Here is a tiny trained network, its code and every weight. The questions are about switching its units off for an input and a class, where a switched-off unit gives its printed mean instead of its output.

import numpy as np


def w(rows, s, z=0):
    codes = np.array(rows[::2]) - 128.0
    scale = np.full(codes.shape[1], s)
    scale[-1] = z or s
    return codes * scale


def f(y):
    return y / 2 * (1 + np.tanh(0.7978845608 * (y + 0.044715 * y**3)))


def log_softmax(a):
    a = a - a.max(-1, keepdims=True)
    return a - np.log(np.exp(a).sum(-1, keepdims=True))


def net(x, mask):
    res = np.array(x, float).reshape(1, 8) / 4 @ E
    y = f(res @ A[0][:, :-1].T + A[0][:, -1])
    res = res + np.where(mask, y, B[0][:, -1]) @ B[0][:, :-1]
    return log_softmax(res[-1] @ U[:, :-1].T + U[:, -1])


A, B = {}, {}
E = w([
[151,79,176,109,100,99,111,120,128,120,126,190],'x0',
[83,162,193,85,133,96,125,164,136,85,97,200],'x1',
[136,132,149,134,128,113,89,172,143,177,97,173],'x2',
[254,89,147,116,148,88,21,197,210,192,86,186],'x3',
[108,76,110,151,43,191,147,77,87,154,123,144],'x4',
[153,170,112,179,217,171,158,132,112,184,114,103],'x5',
[158,123,143,140,184,60,122,80,194,159,164,59],'x6',
[141,65,145,128,114,77,134,99,182,142,119,154],'x7',
],0.0096)
A[0] = w([
[145,2,92,149,44,143,132,14,139,185,147,143,159],'n0',
[129,124,128,136,142,134,71,208,146,136,87,236,186],'n1',
[184,120,131,140,178,104,110,162,160,235,100,97,22],'n2',
[7,156,170,94,128,84,149,85,144,60,190,93,254],'n3',
[92,103,120,109,101,161,100,170,127,187,145,162,18],'n4',
[127,136,148,140,96,155,94,215,91,156,95,187,82],'n5',
[175,166,93,185,171,165,125,150,139,250,112,68,153],'n6',
[94,164,123,102,87,195,178,154,79,81,117,137,26],'n7',
],0.0083,0.0043)
B[0] = w([
[84,183,133,70,225,130,235,126,51,109,77,189,223],'n0',
[122,110,175,51,203,70,135,140,99,170,134,173,226],'n1',
[180,90,82,147,76,143,84,156,165,20,254,107,208],'n2',
[64,90,158,63,196,205,150,76,119,81,121,114,247],'n3',
[139,138,173,105,165,127,165,124,160,142,113,160,141],'n4',
[89,145,156,120,216,56,144,116,134,220,104,181,184],'n5',
[79,166,62,148,116,179,95,117,72,34,134,54,236],'n6',
[211,101,117,152,111,74,40,203,131,101,137,115,201],'n7',
],0.008,0.012)
U = w([
[14,162,104,136,168,229,182,121,37,81,139,118,203],'0',
[181,98,86,151,142,101,31,155,188,68,210,109,57],'1',
[117,114,124,229,44,58,155,106,206,233,111,105,3],'2',
[124,118,173,109,185,2,135,137,179,168,129,216,188],'3',
],0.0077,0.0057)

Each question gives the input, the list of numbers given to net, and the class t.
The units are the neurons (one row each of A and B). Each row of codes is followed by its name. A weight is (code - 128) times the scale printed after its matrix; where a second scale follows, it is the last column's (A, B and U).
mask holds one flag per neuron, in row order. A switched-off neuron (its flag False) gives its mean, the last column of its row in B, instead of its output. The means were averaged over made-up inputs and are rounded, as every weight is.
A unit's drop is (log p(t) with every unit on - log p(t) with that unit switched off) / (log p(t) with every unit on - log p(t) with every unit switched off).
unit that matters most: the unit with the biggest drop
top k neurons: the k neurons with the biggest drops, biggest first
drop when u is switched off: that unit's drop, to one decimal
input [-6,1,1,7,8,-4,2,-6], class 3: unit that matters most	n3
input [3,6,2,6,2,4,8,7], class 1: top 2 neurons	[n2; n5]
input [4,1,-4,4,-1,7,-2,-3], class 1: top 2 neurons	[n0; n3]
input [5,2,-1,7,0,-1,6,-1], class 1: top 2 neurons	[n2; n0]
input [-7,6,0,3,3,0,5,0], class 1: top 2 neurons	[n0; n3]
input [1,-2,-7,3,-8,1,-4,-1], class 1: top 4 neurons	[n0; n3; n5; n1]
input [-7,3,7,5,1,5,-7,-8], class 3: top 2 neurons	[n5; n1]
input [2,3,7,5,6,8,3,-6], class 1: top 3 neurons	[n2; n6; n0]
input [-7,-1,3,4,-8,-7,3,3], class 1: top 3 neurons	[n2; n0; n5]
input [-4,2,5,-1,2,0,-3,8], class 3: drop when n6 is switched off	0.3
input [2,1,3,-3,-7,-8,4,-2], class 0: drop when n3 is switched off	1.3
input [0,-6,1,6,-4,-4,-5,-5], class 3: drop when n1 is switched off	0.4
